Here is a tiny trained network, its code and every weight. The questions are about switching its units off for an input and a class, where a switched-off unit gives its printed mean instead of its output.

import numpy as np


def w(rows, s, z=0):
    codes = np.array(rows[::2]) - 128.0
    scale = np.full(codes.shape[1], s)
    scale[-1] = z or s
    return codes * scale


def norm(h):
    return h / np.sqrt((h * h).mean(-1, keepdims=True) + 1e-5)


def f(y):
    return y / 2 * (1 + np.tanh(0.7978845608 * (y + 0.044715 * y**3)))


def log_softmax(a):
    a = a - a.max(-1, keepdims=True)
    return a - np.log(np.exp(a).sum(-1, keepdims=True))


def net(x, mask):
    res = np.array(x, float).reshape(1, 2) / 4 @ E
    u = 0
    for l in range(2):
        y = f(norm(res) @ A[l][:, :-1].T + A[l][:, -1])
        res = res + np.where(mask[u : u + 10], y, B[l][:, -1]) @ B[l][:, :-1]
        u += 10
    return log_softmax(norm(res)[-1] @ U[:, :-1].T + U[:, -1])


A, B = {}, {}
E = w([
[160,106,252,112,218,138],'x0',
[202,38,63,140,161,2],'x1',
],0.00086)
A[0] = w([
[218,1,66,140,152,17,219],'0.n0',
[94,72,23,90,63,48,90],'0.n1',
[60,211,66,101,56,202,96],'0.n2',
[150,146,149,58,140,125,79],'0.n3',
[105,187,215,119,209,207,71],'0.n4',
[104,212,97,44,79,135,2],'0.n5',
[43,244,49,168,16,186,70],'0.n6',
[200,102,187,67,180,155,188],'0.n7',
[140,50,30,149,46,47,55],'0.n8',
[206,35,179,172,206,71,32],'0.n9',
],0.0031,0.0025)
B[0] = w([
[218,116,142,23,40,151,253],'0.n0',
[100,227,173,177,150,171,169],'0.n1',
[163,35,157,113,165,48,171],'0.n2',
[133,113,88,174,122,159,117],'0.n3',
[156,248,126,109,147,162,162],'0.n4',
[159,88,156,218,163,104,115],'0.n5',
[118,5,62,99,187,22,191],'0.n6',
[59,134,153,147,185,117,173],'0.n7',
[90,243,72,145,113,198,171],'0.n8',
[118,20,132,116,145,38,162],'0.n9',
],0.0026,0.0042)
A[1] = w([
[14,250,131,253,221,220,42],'1.n0',
[205,99,57,86,76,121,122],'1.n1',
[19,8,142,242,211,47,152],'1.n2',
[187,146,199,90,205,93,124],'1.n3',
[119,212,67,151,82,143,55],'1.n4',
[126,98,92,88,51,225,73],'1.n5',
[151,179,139,89,120,216,146],'1.n6',
[13,248,184,238,229,197,5],'1.n7',
[151,243,15,193,18,211,15],'1.n8',
[191,16,232,85,115,177,6],'1.n9',
],0.0041,0.0031)
B[1] = w([
[38,211,230,214,192,176,196],'1.n0',
[46,150,135,203,197,166,223],'1.n1',
[52,96,17,224,193,66,254],'1.n2',
[140,168,178,128,80,202,206],'1.n3',
[195,112,143,50,81,195,130],'1.n4',
[111,173,47,162,169,122,139],'1.n5',
[89,71,123,187,193,94,204],'1.n6',
[75,254,218,206,183,248,208],'1.n7',
[232,236,19,28,24,242,203],'1.n8',
[202,89,206,98,32,66,150],'1.n9',
],0.0041,0.0026)
U = w([
[7,13,8,253,251,2,124],'0',
[7,249,253,253,250,243,35],'1',
[251,213,5,7,6,252,179],'2',
[252,4,253,8,6,58,2],'3',
],0.0042,0.0004)

Each question gives the input, the list of numbers given to net, and the class t.
The units are the neurons (one row each of A and B). Each row of codes is followed by its name. A weight is (code - 128) times the scale printed after its matrix; where a second scale follows, it is the last column's (A, B and U).
mask holds one flag per neuron, layer by layer. A switched-off neuron (its flag False) gives its mean, the last column of its row in B, instead of its output. The means were averaged over made-up inputs and are rounded, as every weight is.
A unit's drop is (log p(t) with every unit on - log p(t) with that unit switched off) / (log p(t) with every unit on - log p(t) with every unit switched off).
most important unit: the unit with the biggest drop
top k neurons: the k neurons with the biggest drops, biggest first
k most important neurons of layer l: the k neurons of layer l with the biggest drops, biggest first
drop of u: that unit's drop, to one decimal
input [6,6], class 3: most important unit	0.n0
input [-8,1], class 2: 3 most important neurons of layer 0	(0.n8; 0.n9; 0.n1)
input [2,8], class 3: top 2 neurons	(0.n0; 1.n2)
input [-1,7], class 2: 2 most important neurons of layer 0	(0.n8; 0.n6)
input [0,-8], class 0: 2 most important neurons of layer 0	(0.n0; 0.n6)
input [0,8], class 2: 3 most important neurons of layer 1	(1.n2; 1.n0; 1.n7)
input [5,5], class 3: drop of 0.n0	0.2
input [4,8], class 3: drop of 0.n8	0.0
input [5,8], class 3: drop of 0.n0	0.4
input [5,2], class 3: drop of 0.n6	0.1
